Below is a small trained network, with its code and all its weights. Each question gives an input and a class and asks what happens when units are switched off, that is, made to give their printed mean instead of their output.

import numpy as np


def w(rows, s, z=0):
    codes = np.array(rows[::2]) - 128.0
    scale = np.full(codes.shape[1], s)
    scale[-1] = z or s
    return codes * scale


def f(y):
    return np.maximum(y, 0)


def log_softmax(a):
    a = a - a.max(-1, keepdims=True)
    return a - np.log(np.exp(a).sum(-1, keepdims=True))


def net(x, mask):
    res = np.array(x, float).reshape(1, 6) / 4 @ E
    y = f(res @ A[0][:, :-1].T + A[0][:, -1])
    res = res + np.where(mask, y, B[0][:, -1]) @ B[0][:, :-1]
    return log_softmax(res[-1] @ U[:, :-1].T + U[:, -1])


A, B = {}, {}
E = w([
[131,128,154,96,124,133,161,123,160,109,139,106],'x0',
[127,111,143,124,117,148,116,133,117,112,149,115],'x1',
[96,135,123,78,214,163,56,72,151,29,10,125],'x2',
[160,247,123,163,153,112,63,115,209,78,221,166],'x3',
[26,234,156,155,101,172,196,39,55,118,147,139],'x4',
[114,99,143,124,130,124,107,127,99,117,155,137],'x5',
],0.013)
A[0] = w([
[77,147,115,79,248,152,56,95,127,29,49,111,150],'neuron 0',
[143,149,154,115,139,94,114,138,90,132,118,156,25],'neuron 1',
[126,137,166,101,155,143,97,97,126,82,67,168,107],'neuron 2',
[41,235,135,146,86,168,191,31,32,88,133,133,58],'neuron 3',
[138,126,130,107,172,144,90,72,123,71,36,110,144],'neuron 4',
[132,184,136,140,128,140,87,104,162,114,175,145,2],'neuron 5',
[78,108,138,120,126,176,194,116,88,158,85,140,70],'neuron 6',
[132,28,124,85,115,134,182,127,49,169,27,78,4],'neuron 7',
[150,131,137,151,79,103,144,143,107,173,195,112,105],'neuron 8',
[175,139,134,170,51,59,211,172,107,218,226,134,175],'neuron 9',
[254,36,97,85,152,56,60,216,186,113,104,108,58],'neuron 10',
[180,144,95,102,140,154,115,69,149,140,163,148,22],'neuron 11',
[117,124,134,150,129,111,128,135,149,137,108,171,81],'neuron 12',
[172,219,122,157,170,97,60,103,185,62,229,166,37],'neuron 13',
],0.0099,0.0048)
B[0] = w([
[189,75,106,122,163,208,217,210,97,101,183,149,251],'neuron 0',
[154,149,101,87,118,112,149,130,146,126,90,100,128],'neuron 1',
[130,125,52,133,202,199,151,124,148,107,134,177,184],'neuron 2',
[184,211,215,46,174,64,71,32,47,224,128,38,230],'neuron 3',
[176,122,114,135,115,184,148,212,76,110,166,183,211],'neuron 4',
[114,75,145,161,88,79,148,106,171,118,114,117,162],'neuron 5',
[87,104,95,113,95,76,91,93,196,102,118,143,174],'neuron 6',
[51,86,106,237,3,51,140,110,254,73,110,133,214],'neuron 7',
[102,139,109,118,168,191,200,169,117,110,104,118,179],'neuron 8',
[194,94,89,103,185,217,223,220,102,143,166,201,236],'neuron 9',
[132,220,228,42,204,81,19,33,88,200,118,59,243],'neuron 10',
[114,122,103,136,118,78,156,128,132,107,143,126,144],'neuron 11',
[120,138,137,98,124,111,93,147,120,123,149,169,133],'neuron 12',
[14,57,90,195,11,55,152,108,212,83,48,133,215],'neuron 13',
],0.0095,0.027)
U = w([
[191,113,102,109,179,239,157,213,118,120,135,177,181],'0',
[161,200,192,72,193,75,34,27,110,171,113,88,201],'1',
[53,96,107,184,8,51,113,107,210,92,87,145,8],'2',
],0.011,0.0013)

Each question gives the input, the list of numbers given to net, and the class t.
The units are the neurons (one row each of A and B). Each row of codes is followed by its name. A weight is (code - 128) times the scale printed after its matrix; where a second scale follows, it is the last column's (A, B and U).
mask holds one flag per neuron, in row order. A switched-off neuron (its flag False) gives its mean, the last column of its row in B, instead of its output. The means were averaged over made-up inputs and are rounded, as every weight is.
A unit's drop is (log p(t) with every unit on - log p(t) with that unit switched off) / (log p(t) with every unit on - log p(t) with every unit switched off).
The circuit of an input: a set's keep is (log p(t) with only the set's units on - log p(t) with every unit switched off) / (log p(t) with every unit on - log p(t) with every unit switched off). Starting from the 12 units with the biggest drops (on a tie, the unit counted first), units are removed one at a time, each time the one whose removal leaves the highest keep (on an exact tie, the one counted first), for as long as the keep stays at least 0.8.
units of the circuit, in order: the units of the circuit, biggest drop first
unit that matters most: the unit with the biggest drop
top k neurons: the k neurons with the biggest drops, biggest first
drop when u is switched off: that unit's drop, to one decimal
input [-3,6,7,-8,8,8], class 1: top neuron	[neuron 3]
input [8,0,-6,8,7,6], class 2: top 3 neurons	[neuron 13; neuron 10; neuron 5]
input [4,2,3,5,3,-5], class 2: top 3 neurons	[neuron 13; neuron 10; neuron 9]
input [8,3,-4,-8,-8,1], class 1: top 2 neurons	[neuron 10; neuron 13]
input [5,-2,-6,7,-4,-6], class 2: top 4 neurons	[neuron 13; neuron 0; neuron 4; neuron 5]
input [-4,-1,-4,5,-4,6], class 2: top 4 neurons	[neuron 13; neuron 3; neuron 0; neuron 4]
input [8,2,6,7,1,7], class 2: top 3 neurons	[neuron 13; neuron 9; neuron 5]
input [0,2,-6,-8,2,-8], class 2: top 2 neurons	[neuron 7; neuron 0]
input [4,-7,0,-8,7,-8], class 2: top 3 neurons	[neuron 7; neuron 10; neuron 6]
input [-4,-5,6,-6,7,2], class 1: top 3 neurons	[neuron 3; neuron 9; neuron 13]
input [1,1,-4,4,5,2], class 1: top 3 neurons	[neuron 3; neuron 0; neuron 7]
input [-2,-5,5,-1,-7,7], class 1: top 2 neurons	[neuron 10; neuron 9]
input [-3,5,6,8,-8,-2], class 1: top 3 neurons	[neuron 10; neuron 7; neuron 9]
input [8,-2,5,7,-8,-2], class 1: top 2 neurons	[neuron 10; neuron 7]
input [-1,-5,-3,-7,-4,-7], class 2: units of the circuit, in order	[neuron 7]
input [1,5,0,-5,-4,-3], class 2: drop when neuron 7 is switched off	1.8
input [7,6,2,1,8,-1], class 1: drop when neuron 3 is switched off	0.1
input [1,-2,3,8,-4,-2], class 2: drop when neuron 13 is switched off	1.5
input [7,5,-4,1,8,-8], class 1: drop when neuron 3 is switched off	3.2
input [8,-7,8,6,3,3], class 0: unit that matters most	neuron 0
